Below are the code and all the weights of a small trained network. Each question names an input and a class and asks about switching units off, where a switched-off unit gives its printed mean instead of its output.

import numpy as np


def w(rows, s, z=0):
    codes = np.array(rows[::2]) - 128.0
    scale = np.full(codes.shape[1], s)
    scale[-1] = z or s
    return codes * scale


def f(y):
    return y / 2 * (1 + np.tanh(0.7978845608 * (y + 0.044715 * y**3)))


def log_softmax(a):
    a = a - a.max(-1, keepdims=True)
    return a - np.log(np.exp(a).sum(-1, keepdims=True))


def net(x, mask):
    res = np.array(x, float).reshape(1, 3) / 4 @ E
    y = f(res @ A[0][:, :-1].T + A[0][:, -1])
    res = res + np.where(mask, y, B[0][:, -1]) @ B[0][:, :-1]
    return log_softmax(res[-1] @ U[:, :-1].T + U[:, -1])


A, B = {}, {}
E = w([
[214,21,178,174,76],'x0',
[108,129,2,249,117],'x1',
[223,174,4,70,89],'x2',
],0.0075)
A[0] = w([
[178,103,157,160,102,42],'n0',
[113,125,69,220,125,46],'n1',
[58,237,110,83,185,107],'n2',
[111,74,163,159,155,97],'n3',
[199,45,150,155,113,111],'n4',
[81,104,171,155,151,64],'n5',
[50,88,183,186,183,77],'n6',
[181,13,133,122,81,91],'n7',
[156,163,197,51,128,81],'n8',
[70,187,107,90,190,51],'n9',
[240,163,85,75,73,90],'n10',
[192,143,83,88,136,47],'n11',
[226,162,80,76,109,58],'n12',
[195,29,155,171,89,112],'n13',
[180,168,103,104,94,70],'n14',
[159,21,117,120,157,53],'n15',
[73,97,174,155,148,65],'n16',
[75,54,172,153,163,102],'n17',
[171,135,177,68,160,37],'n18',
[147,138,192,69,107,52],'n19',
[14,216,96,77,216,120],'n20',
[64,164,66,255,122,85],'n21',
[138,94,165,48,150,65],'n22',
[126,101,113,118,159,98],'n23',
[48,57,185,147,165,85],'n24',
[68,220,118,98,183,84],'n25',
[59,105,194,176,176,93],'n26',
[218,66,185,170,82,62],'n27',
[217,147,73,50,90,74],'n28',
[127,134,174,19,153,68],'n29',
[176,135,94,95,132,4],'n30',
[171,185,196,106,133,8],'n31',
[128,139,174,31,160,72],'n32',
],0.0097,0.0029)
B[0] = w([
[102,113,121,82,139,154],'n0',
[222,114,69,202,225,193],'n1',
[103,79,115,71,76,232],'n2',
[99,140,150,133,106,167],'n3',
[127,63,79,59,68,202],'n4',
[111,175,128,148,109,165],'n5',
[97,196,173,168,121,207],'n6',
[76,74,94,55,96,205],'n7',
[210,103,97,189,194,201],'n8',
[100,82,103,46,100,189],'n9',
[51,210,214,160,118,215],'n10',
[117,167,173,157,109,166],'n11',
[90,181,184,157,119,198],'n12',
[112,73,93,38,81,222],'n13',
[99,159,164,153,118,160],'n14',
[122,115,100,85,107,158],'n15',
[87,179,149,149,126,172],'n16',
[104,179,168,136,101,192],'n17',
[167,116,102,167,183,173],'n18',
[176,122,80,164,191,180],'n19',
[68,55,98,42,65,254],'n20',
[254,83,68,193,224,233],'n21',
[187,122,95,175,184,179],'n22',
[121,122,134,135,131,123],'n23',
[85,187,189,162,129,206],'n24',
[109,64,97,65,58,207],'n25',
[92,210,187,164,99,205],'n26',
[96,79,101,88,91,215],'n27',
[60,205,228,176,128,209],'n28',
[211,101,79,181,177,204],'n29',
[98,149,149,168,120,143],'n30',
[163,111,108,147,154,155],'n31',
[187,96,70,176,186,198],'n32',
],0.008,0.0085)
U = w([
[102,64,122,48,64,255],'0',
[91,247,168,162,102,80],'1',
[202,96,110,180,194,1],'2',
],0.015,0.0011)

Each question gives the input, the list of numbers given to net, and the class t.
The units are the neurons (one row each of A and B). Each row of codes is followed by its name. A weight is (code - 128) times the scale printed after its matrix; where a second scale follows, it is the last column's (A, B and U).
mask holds one flag per neuron, in row order. A switched-off neuron (its flag False) gives its mean, the last column of its row in B, instead of its output. The means were averaged over made-up inputs and are rounded, as every weight is.
A unit's drop is (log p(t) with every unit on - log p(t) with that unit switched off) / (log p(t) with every unit on - log p(t) with every unit switched off).
The circuit of an input: a set's keep is (log p(t) with only the set's units on - log p(t) with every unit switched off) / (log p(t) with every unit on - log p(t) with every unit switched off). Starting from the 12 units with the biggest drops (on a tie, the unit counted first), units are removed one at a time, each time the one whose removal leaves the highest keep (on an exact tie, the one counted first), for as long as the keep stays at least 0.8.
circuit, biggest first: the units of the circuit, biggest drop first
unit that matters most: the unit with the biggest drop
top k neurons: the k neurons with the biggest drops, biggest first
drop of u: that unit's drop, to one decimal
input [-4,6,-2], class 2: circuit, biggest first : (n21)
input [-6,-7,8], class 1: top 2 neurons : (n28, n10)
input [-8,8,-5], class 0: top 2 neurons : (n20, n25)
input [-7,8,2], class 2: top 2 neurons : (n21, n1)
input [2,3,1], class 2: top 4 neurons : (n20, n2, n25, n9)
input [6,-3,8], class 1: top 2 neurons : (n10, n28)
input [-1,4,3], class 2: top 2 neurons : (n21, n26)
input [-5,0,6], class 1: top 4 neurons : (n28, n10, n12, n13)
input [0,4,-3], class 2: top 2 neurons : (n21, n10)
input [2,-6,5], class 2: top 2 neurons : (n8, n29)
input [-2,5,-4], class 2: drop of n28 : 0.2
input [6,-6,-8], class 1: drop of n24 : 0.1
input [3,6,-6], class 1: drop of n26 : 0.5
input [6,-1,-7], class 1: drop of n5 : 0.1
input [-7,3,-6], class 0: unit that matters most : n20
